Below is a small trained network, with its code and all its weights. Each question gives an input and a class and asks what happens when units are switched off, that is, made to give their printed mean instead of their output.

import numpy as np


def w(rows, s, z=0):
    codes = np.array(rows[::2]) - 128.0
    scale = np.full(codes.shape[1], s)
    scale[-1] = z or s
    return codes * scale


def f(y):
    return np.maximum(y, 0)


def log_softmax(a):
    a = a - a.max(-1, keepdims=True)
    return a - np.log(np.exp(a).sum(-1, keepdims=True))


def net(x, mask):
    res = np.array(x, float).reshape(1, 3) / 4 @ E
    y = f(res @ A[0][:, :-1].T + A[0][:, -1])
    res = res + np.where(mask, y, B[0][:, -1]) @ B[0][:, :-1]
    return log_softmax(res[-1] @ U[:, :-1].T + U[:, -1])


A, B = {}, {}
E = w([
[110,203,144,81,200,194,10,201,141],'x0',
[191,207,191,88,113,193,199,147,21],'x1',
[155,132,217,131,254,91,194,91,214],'x2',
],0.0071)
A[0] = w([
[139,200,173,109,133,168,189,153,46,101],'neuron 0',
[121,153,133,124,165,142,50,155,144,133],'neuron 1',
[123,114,118,118,80,134,106,127,115,129],'neuron 2',
[130,95,117,133,89,105,185,111,145,158],'neuron 3',
[127,140,127,128,133,126,124,130,134,255],'neuron 4',
[102,61,80,134,128,84,44,126,216,91],'neuron 5',
[127,70,121,157,66,82,221,103,139,80],'neuron 6',
[134,122,166,134,249,103,183,108,186,108],'neuron 7',
[131,100,116,130,139,111,97,118,174,168],'neuron 8',
[122,111,109,148,127,128,100,127,161,89],'neuron 9',
[126,117,75,140,43,124,51,135,89,118],'neuron 10',
[128,177,150,129,191,149,18,167,133,99],'neuron 11',
[124,121,107,125,82,140,101,139,98,86],'neuron 12',
],0.015,0.011)
B[0] = w([
[193,159,134,174,125,103,163,94,89,246],'neuron 0',
[140,114,91,88,145,138,111,107,129,217],'neuron 1',
[119,140,142,127,139,119,129,151,155,172],'neuron 2',
[138,105,97,85,143,134,103,132,114,216],'neuron 3',
[136,18,131,142,163,132,66,251,86,245],'neuron 4',
[191,165,145,180,116,112,164,89,78,249],'neuron 5',
[129,140,82,54,133,144,112,69,134,232],'neuron 6',
[99,177,145,118,99,134,146,186,188,254],'neuron 7',
[156,124,148,145,138,125,140,143,92,203],'neuron 8',
[140,148,126,145,130,123,155,110,115,157],'neuron 9',
[108,159,150,110,119,136,149,188,180,229],'neuron 10',
[114,123,82,50,114,131,128,72,138,242],'neuron 11',
[118,157,147,124,128,119,149,122,179,168],'neuron 12',
],0.027,0.012)
U = w([
[137,103,51,52,135,148,105,96,132,110],'0',
[111,174,183,121,91,130,169,214,221,106],'1',
[192,149,157,183,120,97,184,110,54,138],'2',
[125,4,155,150,171,133,74,198,100,254],'3',
[111,126,138,155,124,137,118,92,145,78],'4',
[90,123,146,152,116,130,128,101,140,80],'5',
[98,127,130,162,111,134,118,100,153,77],'6',
[94,106,167,142,102,126,147,112,136,96],'7',
],0.012,0.0057)

Each question gives the input, the list of numbers given to net, and the class t.
The units are the neurons (one row each of A and B). Each row of codes is followed by its name. A weight is (code - 128) times the scale printed after its matrix; where a second scale follows, it is the last column's (A, B and U).
mask holds one flag per neuron, in row order. A switched-off neuron (its flag False) gives its mean, the last column of its row in B, instead of its output. The means were averaged over made-up inputs and are rounded, as every weight is.
A unit's drop is (log p(t) with every unit on - log p(t) with that unit switched off) / (log p(t) with every unit on - log p(t) with every unit switched off).
The circuit of an input: a set's keep is (log p(t) with only the set's units on - log p(t) with every unit switched off) / (log p(t) with every unit on - log p(t) with every unit switched off). Starting from the 12 units with the biggest drops (on a tie, the unit counted first), units are removed one at a time, each time the one whose removal leaves the highest keep (on an exact tie, the one counted first), for as long as the keep stays at least 0.8.
circuit, biggest first: the units of the circuit, biggest drop first
unit that matters most: the unit with the biggest drop
top k neurons: the k neurons with the biggest drops, biggest first
drop when u is switched off: that unit's drop, to one decimal
input [5,8,-2], class 2: circuit, biggest first => [neuron 0]
input [2,3,2], class 3: top 2 neurons => [neuron 5; neuron 6]
input [-4,6,-6], class 1: top 3 neurons => [neuron 10; neuron 5; neuron 12]
input [-3,2,-3], class 3: circuit, biggest first => [neuron 11; neuron 5]
input [0,2,2], class 3: top 2 neurons => [neuron 5; neuron 10]
input [-8,7,-7], class 0: top 2 neurons => [neuron 6; neuron 7]
input [-7,7,4], class 0: top 4 neurons => [neuron 6; neuron 5; neuron 3; neuron 8]
input [4,-6,7], class 1: top 2 neurons => [neuron 7; neuron 0]
input [3,6,7], class 1: top 2 neurons => [neuron 7; neuron 5]
input [5,6,2], class 2: top 2 neurons => [neuron 0; neuron 6]
input [-6,-2,7], class 1: top 2 neurons => [neuron 7; neuron 11]
input [-3,-6,5], class 2: top 2 neurons => [neuron 5; neuron 10]
input [-8,0,7], class 0: top 3 neurons => [neuron 6; neuron 3; neuron 10]
input [2,-5,0], class 2: circuit, biggest first => [neuron 5]
input [1,8,-6], class 2: top 2 neurons => [neuron 0; neuron 7]
input [1,-4,-4], class 1: top 2 neurons => [neuron 10; neuron 0]
input [0,6,7], class 1: top 2 neurons => [neuron 7; neuron 5]
input [2,3,7], class 1: drop when neuron 11 is switched off => 0.0
input [4,-5,7], class 1: drop when neuron 7 is switched off => 7.6
input [-1,1,-3], class 3: unit that matters most => neuron 7
input [5,8,-5], class 2: drop when neuron 0 is switched off => 5.3
input [-1,-2,-4], class 1: drop when neuron 10 is switched off => 0.9
